[ -3 -12  40  42  39] -> 40, 42

[-37  -2  28   2  26] -> 28, 28

[[ -8  -2 -22 -32  40]
 [-17  11  18 -20  13]
 [ -2   3 -32 -12   9]] -> 18, 40

[ 45 -20  -9  12   3] -> -9, 45

[[-28  -3  32  11  11]
 [-32  13  19  -7   8]
 [-42  12  -4 -13   6]] -> 19, 32

[ 15 -14 -39 -18  37  28 -29] -> -18, 37
---
[[-15, 36, -11, 27, -18, -21],
 [-20, 3, 35, 8, -26, 29]] -> 36

[[803, 804, 849, 260],
 [247, 231, 228, 674]] -> 804

[[936, 975, 667, 483],
 [365, 161, 787, 21]] -> 975

[[54, 87, 195, 69, 139, 92, 195],
 [144, 73, 153, 122, 144, 93, 98]] -> 87

[[181, 72, 50, 199, 126, 138],
 [206, 211, 226, 219, 224, 113]] -> 72

[[203, 123, 103, 180, 183, 105, 118],
 [91, 246, 81, 122, 191, 206, 48]] -> 123

[[67, 658, -451, -425],
 [135, 385, -692, -599]] -> 658

[[89, 118, 43, 240, 52, 40, 158],
 [179, 151, 222, 38, 214, 224, 116]] -> 118
---
array([[69, 52, 65, 71, 45],
       [42, 40,  3, 39, 52],
       [59, 83, 49, 67, 58]]) ==> 65

array([ 351,  380,  286,  770, -255, -659]) ==> 770

array([5386, 8405, 4820, 6449, 5451, 7675, 2506]) ==> 5451

array([2506, 3656, 9354, 3581, 3302, 2415, 2095]) ==> 3302

array([2, 0, 1, 5, 7, 9]) ==> 5

array([666, 583, 832, 933, 153, 648, 134]) ==> 153

array([[ 144,  190,  276, -509,  213],
       [ 559,  658,  891, -927,  699]]) ==> 276

array([224, 217,  43, 186]) ==> 217

array([124, 215, 171, 168,  37]) ==> 171
---
[[-34  11   1 -42]
 [  0  40  32 -20]
 [  9 -23 -49  -2]] result: 40, 32

[-29  31 -33  44  43] result: 44, 43

[ 25  -7 -19   1  49] result: 49, 25

[ 39 -22 -32 -16] result: 39, -16

[ 4 48 26 -1] result: 48, 26

[-19  51  25   0   7  29] result: 51, 29
---
[  0 -19 -30 -32 -45 -24] -30

[ -3  29   6 -23   7 -43  21] -3

[[  6 -11  51 -14 -47]
 [ -8   3  -6  -7 -23]
 [  1   1  14 -21  -5]] -21

[ 42  39 -46 -38  33] 33

[ 1  4  3 37  7] 4

[[ 27 -15 -47 -22  33  -8  11]
 [ 38 -18 -23 -33  20  -3   8]] -23

[ 14  31  52  30  26 -23] 26

[ 50  45  -6 -18   6  48] 6

[[-36  38  33 -37]
 [-39  35  32 -33]] -36

[[ 48 -22  34  19 -27]
 [-14 -26  -2  27   8]] -22
---
{"in": [12, 31, 10, -4, 43], "out": 31}
{"in": [4, -34, -8, -50, 5, 8, 16], "out": -34}
{"in": [47, 16, -31, -32, -13, -24], "out": 16}
{"in": [0, 32, -41, -29, 20], "out": 32}
{"in": [-40, -3, 14, -34], "out": -3}
{"in": [14, 44, -11, -47, -45], "out": 44}
{"in": [28, -25, -21, 45], "out": -25}
{"in": [-40, -34, -21, -35], "out": -34}
---
-25,43,49,-44 -> -25, -44

-858,216,-34,253
-545,312,-43,-50
28,-485,779,317
-> -858, 317

37,9,27,-42,-22 -> 37, -22

646,487,125,425,822,549 -> 646, 549

6,-21,-15,-14,-10,11,-27
15,-22,-9,0,13,-3,24
-13,-9,20,8,25,21,10
-> 6, 10

-594,-523,243,547,237,-313,61 -> -594, 61
---
[-21   1  10 -37 -26] Answer: -26
[ 40 -26  13 -38   6  52 -25] Answer: -25
[ 30  -2  31  46  15 -19  -8] Answer: -8
[ -6 -22  -9  -3 -46  32 -21] Answer: -21
[ 33  51 -17  17 -44 -35 -16] Answer: -16
[ -9   2   8 -39 -36] Answer: -36
[-42  13  14 -17  -1  21] Answer: 21
[-45  41  21 -28] Answer: -28
[ 12 -33 -37  27] Answer: 27
---
[52  1 95 77 74]	77

[[77 32 14 50 66]
 [75 32 14 50 65]
 [74 32 15 49 64]]	75

[[58 76  5  8 21]
 [11 47  9 31 57]
 [22 74 40 61  2]]	74

[[-33  12  -7  28   0]
 [ 38  15  -7  12  20]
 [ 14  13  -7  16  24]]	28

[9265 4744 3523 3182 7503 7587]	7587

[ 821  785 -182  529  109  517 -762]	785

[[ 50 136  75 216 205 204]
 [210 124 179  45  53  61]
 [ 47 138  72 219 206 199]]	216
